Here is a tiny trained network, its code and every weight. The questions are about switching its units off for an input and a class, where a switched-off unit gives its printed mean instead of its output.

import numpy as np


def w(rows, s, z=0):
    codes = np.array(rows[::2]) - 128.0
    scale = np.full(codes.shape[1], s)
    scale[-1] = z or s
    return codes * scale


def norm(h):
    return h / np.sqrt((h * h).mean(-1, keepdims=True) + 1e-5)


def f(y):
    return np.maximum(y, 0)


def log_softmax(a):
    a = a - a.max(-1, keepdims=True)
    return a - np.log(np.exp(a).sum(-1, keepdims=True))


def net(x, mask):
    res = np.array(x, float).reshape(1, 6) / 4 @ E
    u = 0
    for l in range(3):
        y = f(norm(res) @ A[l][:, :-1].T + A[l][:, -1])
        res = res + np.where(mask[u : u + 11], y, B[l][:, -1]) @ B[l][:, :-1]
        u += 11
    return log_softmax(norm(res)[-1] @ U[:, :-1].T + U[:, -1])


A, B = {}, {}
E = w([
[109,126,135,118,123,127,121,119],'x0',
[126,127,125,123,125,122,126,125],'x1',
[182,88,161,89,199,131,10,124],'x2',
[148,97,153,237,60,89,72,86],'x3',
[201,85,143,64,51,197,112,168],'x4',
[96,117,132,128,127,153,123,113],'x5',
],0.011)
A[0] = w([
[110,151,150,103,149,145,226,147,67],'0.n0',
[118,102,138,75,132,151,168,167,73],'0.n1',
[193,145,139,115,188,135,152,94,68],'0.n2',
[132,101,146,59,180,127,247,129,142],'0.n3',
[136,128,128,86,54,132,105,183,2],'0.n4',
[196,184,184,141,83,84,168,115,60],'0.n5',
[130,151,129,80,163,116,195,197,115],'0.n6',
[151,110,134,58,255,136,151,150,73],'0.n7',
[96,182,128,81,211,120,180,120,27],'0.n8',
[160,126,122,77,56,186,115,166,113],'0.n9',
[167,85,164,83,150,157,197,118,17],'0.n10',
],0.0073,0.0037)
B[0] = w([
[113,214,74,97,98,123,122,144,206],'0.n0',
[157,200,151,85,116,111,139,136,187],'0.n1',
[86,128,91,102,143,124,96,158,163],'0.n2',
[79,217,82,99,101,151,97,101,254],'0.n3',
[121,27,90,167,191,164,184,51,173],'0.n4',
[2,48,109,96,100,137,109,61,172],'0.n5',
[95,128,71,134,132,185,126,16,233],'0.n6',
[98,62,113,81,179,95,145,215,254],'0.n7',
[31,45,177,116,190,114,197,161,217],'0.n8',
[248,159,157,90,133,117,204,102,250],'0.n9',
[124,140,155,97,127,168,157,115,163],'0.n10',
],0.0096,0.0044)
A[1] = w([
[164,114,148,80,239,139,54,133,79],'1.n0',
[156,107,153,130,147,127,87,137,1],'1.n1',
[128,158,132,87,42,186,51,196,121],'1.n2',
[209,88,197,188,169,97,6,102,65],'1.n3',
[160,186,165,189,116,90,116,129,93],'1.n4',
[146,90,153,237,47,95,165,96,116],'1.n5',
[124,155,187,137,136,132,162,179,41],'1.n6',
[39,150,82,190,186,80,74,142,215],'1.n7',
[152,73,137,135,16,172,88,245,43],'1.n8',
[115,67,131,141,141,114,108,172,108],'1.n9',
[107,132,204,94,118,129,134,156,62],'1.n10',
],0.013,0.0033)
B[1] = w([
[99,85,175,108,148,112,74,192,210],'1.n0',
[129,181,84,134,97,180,73,137,149],'1.n1',
[201,96,88,130,112,157,145,174,156],'1.n2',
[165,208,86,114,153,128,197,13,224],'1.n3',
[136,123,125,147,144,114,97,168,162],'1.n4',
[126,133,193,108,89,125,55,199,236],'1.n5',
[111,122,90,145,131,154,116,119,129],'1.n6',
[152,162,147,213,192,94,146,145,250],'1.n7',
[44,7,105,88,112,126,148,72,167],'1.n8',
[84,108,148,111,125,169,106,75,152],'1.n9',
[160,121,119,152,158,105,161,152,136],'1.n10',
],0.019,0.012)
A[2] = w([
[121,124,110,76,156,135,128,77,153],'2.n0',
[134,89,177,172,65,81,135,154,123],'2.n1',
[131,134,186,170,170,64,93,195,126],'2.n2',
[128,149,84,166,119,143,252,128,54],'2.n3',
[145,155,81,73,27,167,107,103,133],'2.n4',
[80,169,114,134,195,80,128,112,97],'2.n5',
[46,107,112,105,51,109,122,111,50],'2.n6',
[147,55,143,86,94,142,78,169,2],'2.n7',
[71,213,142,188,129,134,115,125,134],'2.n8',
[119,145,134,103,112,162,102,181,100],'2.n9',
[170,100,84,173,138,121,123,37,46],'2.n10',
],0.019,0.002)
B[2] = w([
[132,128,54,145,73,127,151,197,182],'2.n0',
[125,117,180,152,84,34,133,179,181],'2.n1',
[16,96,56,99,65,200,144,141,253],'2.n2',
[141,185,129,138,111,119,153,20,188],'2.n3',
[5,29,116,109,105,123,116,111,204],'2.n4',
[189,76,234,179,138,136,59,71,225],'2.n5',
[188,55,209,165,177,130,135,99,160],'2.n6',
[243,200,140,145,179,96,140,131,199],'2.n7',
[198,233,88,66,141,111,128,192,221],'2.n8',
[158,107,78,163,119,129,143,80,168],'2.n9',
[75,167,126,117,126,146,214,75,174],'2.n10',
],0.019,0.016)
U = w([
[137,255,150,169,170,138,134,59,114],'0',
[91,85,81,95,91,136,197,56,249],'1',
[59,85,155,155,210,178,71,173,131],'2',
[210,102,81,82,166,138,144,202,107],'3',
[87,204,136,170,70,98,105,241,72],'4',
[155,42,207,154,86,60,140,156,44],'5',
],0.016,0.0017)

Each question gives the input, the list of numbers given to net, and the class t.
The units are the neurons (one row each of A and B). Each row of codes is followed by its name. A weight is (code - 128) times the scale printed after its matrix; where a second scale follows, it is the last column's (A, B and U).
mask holds one flag per neuron, layer by layer. A switched-off neuron (its flag False) gives its mean, the last column of its row in B, instead of its output. The means were averaged over made-up inputs and are rounded, as every weight is.
A unit's drop is (log p(t) with every unit on - log p(t) with that unit switched off) / (log p(t) with every unit on - log p(t) with every unit switched off).
The circuit of an input: a set's keep is (log p(t) with only the set's units on - log p(t) with every unit switched off) / (log p(t) with every unit on - log p(t) with every unit switched off). Starting from the 12 units with the biggest drops (on a tie, the unit counted first), units are removed one at a time, each time the one whose removal leaves the highest keep (on an exact tie, the one counted first), for as long as the keep stays at least 0.8.
units of the circuit, in order: the units of the circuit, biggest drop first
unit that matters most: the unit with the biggest drop
top k neurons: the k neurons with the biggest drops, biggest first
drop of u: that unit's drop, to one decimal
input [-5,1,0,0,3,-7], class 1: unit that matters most -> 1.n0
input [-4,0,-3,1,4,3], class 5: units of the circuit, in order -> 1.n7; 2.n2
input [-8,4,-3,1,1,2], class 5: top 2 neurons -> 1.n7; 1.n3
input [0,-2,0,5,-5,-4], class 4: top 2 neurons -> 1.n5; 2.n2
input [-3,7,1,-6,0,-6], class 2: units of the circuit, in order -> 1.n3; 2.n8
input [7,3,-8,-7,0,2], class 0: top 2 neurons -> 2.n2; 0.n8
input [2,-4,-5,3,1,-1], class 5: top 2 neurons -> 1.n7; 2.n6
input [-4,1,5,1,2,-8], class 1: top 2 neurons -> 1.n3; 1.n5
input [5,-8,8,0,0,-5], class 2: top 3 neurons -> 1.n0; 0.n7; 2.n8
input [-5,7,1,3,4,-5], class 1: top 2 neurons -> 1.n3; 1.n0
input [3,-7,1,-3,-2,7], class 2: top 2 neurons -> 1.n3; 0.n7
input [4,8,-8,8,3,5], class 5: drop of 0.n9 -> 0.0
input [-1,-8,6,2,3,8], class 1: drop of 1.n3 -> 2.6
input [-4,2,-1,7,-8,4], class 4: units of the circuit, in order -> 1.n5
input [2,1,-7,2,7,-8], class 5: drop of 1.n3 -> 0.1
input [-3,6,1,-4,2,6], class 3: drop of 0.n7 -> 1.2
